Below are the code and all the weights of a small trained network. Each question names an input and a target symbol and asks about switching units off, where a switched-off unit gives its printed mean instead of its output.

import numpy as np


def w(rows, s, z=0):
    codes = np.array(rows[::2]) - 128.0
    scale = np.full(codes.shape[1], s)
    scale[-1] = z or s
    return codes * scale


def norm(h):
    return h / np.sqrt((h * h).mean(-1, keepdims=True) + 1e-5)


def f(y):
    return np.maximum(y, 0)


def softmax(a):
    e = np.exp(a - a.max(-1, keepdims=True))
    return e / e.sum(-1, keepdims=True)


def log_softmax(a):
    a = a - a.max(-1, keepdims=True)
    return a - np.log(np.exp(a).sum(-1, keepdims=True))


def net(x, mask):
    ids = ['ΞΦΩβεημστ'.index(c) for c in x.split()]
    T = len(ids)
    res = E[ids] + P[:T]
    u = 0
    for l in range(3):
        r = norm(res)
        for j in range(3):
            rows = slice(3 * j, 3 * j + 3)
            q, k, v = (r @ M[l][rows].T for M in (Q, K, V))
            z = softmax(np.where(np.tri(T) > 0, q @ k.T / 3**0.5, -1e9)) @ v
            o = O[l][rows]
            res = res + np.where(mask[u + j], z, o[:, -1]) @ o[:, :-1]
        u += 3
        y = f(norm(res) @ A[l][:, :-1].T + A[l][:, -1])
        res = res + np.where(mask[u : u + 4], y, B[l][:, -1]) @ B[l][:, :-1]
        u += 4
    return log_softmax(norm(res)[-1] @ U[:, :-1].T + U[:, -1])


Q, K, V, O, A, B = {}, {}, {}, {}, {}, {}
E = w([
[124,123,93,149],'Ξ',
[145,138,110,121],'Φ',
[121,105,98,155],'Ω',
[123,107,95,173],'β',
[136,126,110,126],'ε',
[135,154,109,158],'η',
[124,111,96,132],'μ',
[111,148,161,153],'σ',
[4,184,164,135],'τ',
],0.0023)
P = w([
[104,161,129,137],'0',
[199,88,98,153],'1',
[156,244,71,208],'2',
[93,144,176,87],'3',
[185,96,120,139],'4',
[141,234,64,194],'5',
[106,93,161,101],'6',
[156,92,128,122],'7',
[136,250,65,193],'8',
],0.0016)
Q[0] = w([
[158,109,172,132],'L0H1',
[204,111,103,52],'L0H1',
[161,106,165,131],'L0H1',
[202,255,153,197],'L0H2',
[54,33,132,58],'L0H2',
[157,112,74,199],'L0H2',
[170,97,248,152],'L0H3',
[92,139,21,120],'L0H3',
[105,195,5,141],'L0H3',
],0.0053)
K[0] = w([
[91,155,176,138],'L0H1',
[91,62,192,28],'L0H1',
[94,154,183,138],'L0H1',
[211,189,78,193],'L0H2',
[35,87,174,65],'L0H2',
[198,74,140,151],'L0H2',
[152,226,3,146],'L0H3',
[79,35,231,118],'L0H3',
[129,46,212,170],'L0H3',
],0.0055)
V[0] = w([
[83,37,142,125],'L0H1',
[174,117,2,94],'L0H1',
[156,47,98,134],'L0H1',
[211,150,189,176],'L0H2',
[183,4,67,173],'L0H2',
[198,72,49,151],'L0H2',
[155,124,229,164],'L0H3',
[130,124,33,84],'L0H3',
[98,129,20,156],'L0H3',
],0.0017)
O[0] = w([
[174,102,45,159,70],'L0H1',
[169,172,206,250,222],'L0H1',
[89,71,77,179,124],'L0H1',
[14,148,135,37,115],'L0H2',
[202,253,164,125,191],'L0H2',
[198,193,204,87,212],'L0H2',
[220,162,175,201,62],'L0H3',
[47,78,38,38,175],'L0H3',
[33,75,110,64,248],'L0H3',
],0.0016,0.0011)
A[0] = w([
[103,15,127,32,231],'L0N1',
[182,148,250,118,252],'L0N2',
[90,22,242,53,143],'L0N3',
[141,212,68,22,77],'L0N4',
],0.0018,0.0015)
B[0] = w([
[250,126,239,173,255],'L0N1',
[127,7,235,193,214],'L0N2',
[28,196,33,143,193],'L0N3',
[15,137,19,89,157],'L0N4',
],0.002,0.0013)
Q[1] = w([
[95,148,155,103],'L1H1',
[144,165,111,213],'L1H1',
[183,81,77,82],'L1H1',
[254,75,43,178],'L1H2',
[63,173,131,113],'L1H2',
[94,12,183,142],'L1H2',
[199,137,69,66],'L1H3',
[211,149,72,99],'L1H3',
[205,148,69,111],'L1H3',
],0.0057)
K[1] = w([
[116,143,105,54],'L1H1',
[111,148,100,232],'L1H1',
[192,24,216,103],'L1H1',
[212,201,235,109],'L1H2',
[100,87,77,151],'L1H2',
[42,103,205,20],'L1H2',
[215,87,180,8],'L1H3',
[180,91,203,2],'L1H3',
[172,103,195,22],'L1H3',
],0.0057)
V[1] = w([
[187,5,170,115],'L1H1',
[112,111,152,187],'L1H1',
[103,70,65,66],'L1H1',
[109,37,45,185],'L1H2',
[107,82,165,136],'L1H2',
[108,174,70,130],'L1H2',
[76,139,146,204],'L1H3',
[181,93,153,55],'L1H3',
[154,208,107,148],'L1H3',
],0.0024)
O[1] = w([
[17,106,78,246,37],'L1H1',
[123,40,89,94,209],'L1H1',
[64,218,120,94,48],'L1H1',
[106,5,197,181,218],'L1H2',
[38,106,134,84,135],'L1H2',
[200,80,95,157,143],'L1H2',
[223,181,138,187,242],'L1H3',
[47,53,128,95,5],'L1H3',
[111,232,96,111,165],'L1H3',
],0.0017,0.0012)
A[1] = w([
[153,115,148,153,187],'L1N1',
[58,187,2,105,146],'L1N2',
[116,74,51,108,102],'L1N3',
[162,197,72,160,4],'L1N4',
],0.0036,0.0024)
B[1] = w([
[152,168,119,136,255],'L1N1',
[131,60,6,160,181],'L1N2',
[172,183,120,64,139],'L1N3',
[63,35,254,125,178],'L1N4',
],0.0038,0.0023)
Q[2] = w([
[111,85,108,90],'L2H1',
[122,67,141,78],'L2H1',
[69,216,87,197],'L2H1',
[165,139,255,58],'L2H2',
[171,93,150,129],'L2H2',
[188,125,163,140],'L2H2',
[58,200,165,115],'L2H3',
[137,58,38,159],'L2H3',
[66,204,162,133],'L2H3',
],0.0061)
K[2] = w([
[126,97,78,166],'L2H1',
[152,107,74,180],'L2H1',
[2,184,184,101],'L2H1',
[13,95,128,193],'L2H2',
[98,133,168,98],'L2H2',
[96,173,180,125],'L2H2',
[75,188,114,52],'L2H3',
[149,129,195,195],'L2H3',
[95,177,115,45],'L2H3',
],0.0063)
V[2] = w([
[65,160,157,56],'L2H1',
[206,120,192,74],'L2H1',
[11,131,180,180],'L2H1',
[114,109,57,124],'L2H2',
[191,128,167,210],'L2H2',
[251,119,83,123],'L2H2',
[146,109,242,182],'L2H3',
[158,44,227,102],'L2H3',
[147,91,116,86],'L2H3',
],0.0019)
O[2] = w([
[140,175,32,65,31],'L2H1',
[17,162,175,103,154],'L2H1',
[248,251,63,144,84],'L2H1',
[119,75,135,97,101],'L2H2',
[119,205,79,103,254],'L2H2',
[249,206,110,78,223],'L2H2',
[49,108,161,93,195],'L2H3',
[157,163,233,109,128],'L2H3',
[179,144,135,142,103],'L2H3',
],0.0019,0.002)
A[2] = w([
[124,138,230,36,136],'L2N1',
[208,194,33,85,2],'L2N2',
[189,4,177,74,25],'L2N3',
[116,213,90,251,135],'L2N4',
],0.0023,0.0012)
B[2] = w([
[119,47,74,127,164],'L2N1',
[32,254,34,132,141],'L2N2',
[86,186,164,20,149],'L2N3',
[56,86,95,63,252],'L2N4',
],0.0033,0.0024)
U = w([
[156,42,196,90,92],'Ξ',
[160,247,29,108,192],'Φ',
[214,51,142,197,112],'Ω',
[191,255,209,252,145],'β',
[59,13,108,4,65],'ε',
[219,187,154,24,132],'η',
[58,14,241,248,27],'μ',
[14,155,125,111,76],'σ',
[121,32,10,194,250],'τ',
],0.0066,0.0023)

Each question gives the input, a string of symbols that net reads in full, and the target symbol t.
The units are the heads (3 rows each of Q, K, V and O) and the neurons (one row each of A and B). Each row of codes is followed by its name. A weight is (code - 128) times the scale printed after its matrix; where a second scale follows, it is the last column's (O, A, B and U).
mask holds one flag per unit, layer by layer, with each layer's heads first. A switched-off unit (its flag False) gives its mean, the last column of its rows in O or B, instead of its output. The means were averaged over made-up inputs and are rounded, as every weight is.
A unit's drop is (log p(t) with every unit on - log p(t) with that unit switched off) / (log p(t) with every unit on - log p(t) with every unit switched off).
The circuit of an input: a set's keep is (log p(t) with only the set's units on - log p(t) with every unit switched off) / (log p(t) with every unit on - log p(t) with every unit switched off). Starting from the 12 units with the biggest drops (on a tie, the unit counted first), units are removed one at a time, each time the one whose removal leaves the highest keep (on an exact tie, the one counted first), for as long as the keep stays at least 0.8.
circuit, biggest first: the units of the circuit, biggest drop first
top k neurons: the k neurons with the biggest drops, biggest first
top k neurons in layer l: the k neurons of layer l with the biggest drops, biggest first
heads that matter: for each layer, one digit per head in row order, 1 if its drop is at least 0.15 and else 0, layers parted by /
input μ μ Φ Φ η, target β: top 2 neurons in layer 1	L1N2, L1N4
input η Φ μ ε, target η: top 2 neurons in layer 1	L1N2, L1N4
input η Ω Ξ Ω, target η: circuit, biggest first	L1H3, L0N1, L1N4
input μ μ ε σ β σ Ξ Ω, target Ω: heads that matter	000 / 101 / 000
input μ β Φ, target τ: top 4 neurons	L1N2, L0N1, L0N4, L1N4
input σ τ σ η ε Ξ σ μ, target η: circuit, biggest first	L2N3, L2N4
input ε η η μ Φ, target ε: top 2 neurons in layer 0	L0N2, L0N4
input μ β η ε, target μ: circuit, biggest first	L0N1, L0H2, L2N4, L0N3
input Ξ σ Φ μ Φ Φ η σ Φ, target β: circuit, biggest first	L0H3
input μ η μ β ε μ μ, target β: top 3 neurons in layer 0	L0N1, L0N3, L0N2
input σ Φ η Ω μ ε μ μ η, target τ: top 3 neurons	L1N2, L1N4, L0N1
input μ τ Φ μ Φ μ Φ, target μ: heads that matter	011 / 110 / 000
input ε Ω η μ η μ σ η μ, target β: circuit, biggest first	L0H3, L1N4
input μ β η Ω σ Φ, target β: circuit, biggest first	L0H3, L1N4
input β Ξ μ μ Ω Ω η η, target β: heads that matter	010 / 000 / 000
input τ Ω η Ω, target τ: heads that matter	010 / 001 / 111
input μ η μ, target τ: heads that matter	001 / 000 / 000
input η τ ε η σ μ ε, target η: top 3 neurons in layer 1	L1N4, L1N2, L1N1
input μ Φ η, target τ: top 3 neurons	L0N1, L1N2, L1N4
input μ σ β Φ, target μ: heads that matter	011 / 010 / 011
input μ η Φ, target τ: circuit, biggest first	L1N2, L0N1
input ε μ ε Ω σ Ω, target β: circuit, biggest first	L0H3, L1N2
input Φ Ω ε ε, target Φ: top 4 neurons	L1N4, L0N3, L0N1, L0N2
input μ μ μ η, target μ: circuit, biggest first	L0N2, L2N1, L2N4
input μ τ Φ η, target μ: top 4 neurons	L0N2, L2N1, L2N4, L2N3
input Ξ ε μ μ Ω ε, target τ: top 3 neurons	L1N2, L0N1, L0N4
input μ ε τ Ω, target μ: top 3 neurons	L0N1, L1N2, L2N4
input μ ε μ Ω, target μ: top neuron in layer 2	L2N3
input Φ ε Φ μ, target Φ: top 2 neurons	L1N4, L0N3
input ε Ω ε, target ε: top 2 neurons	L0N1, L1N4
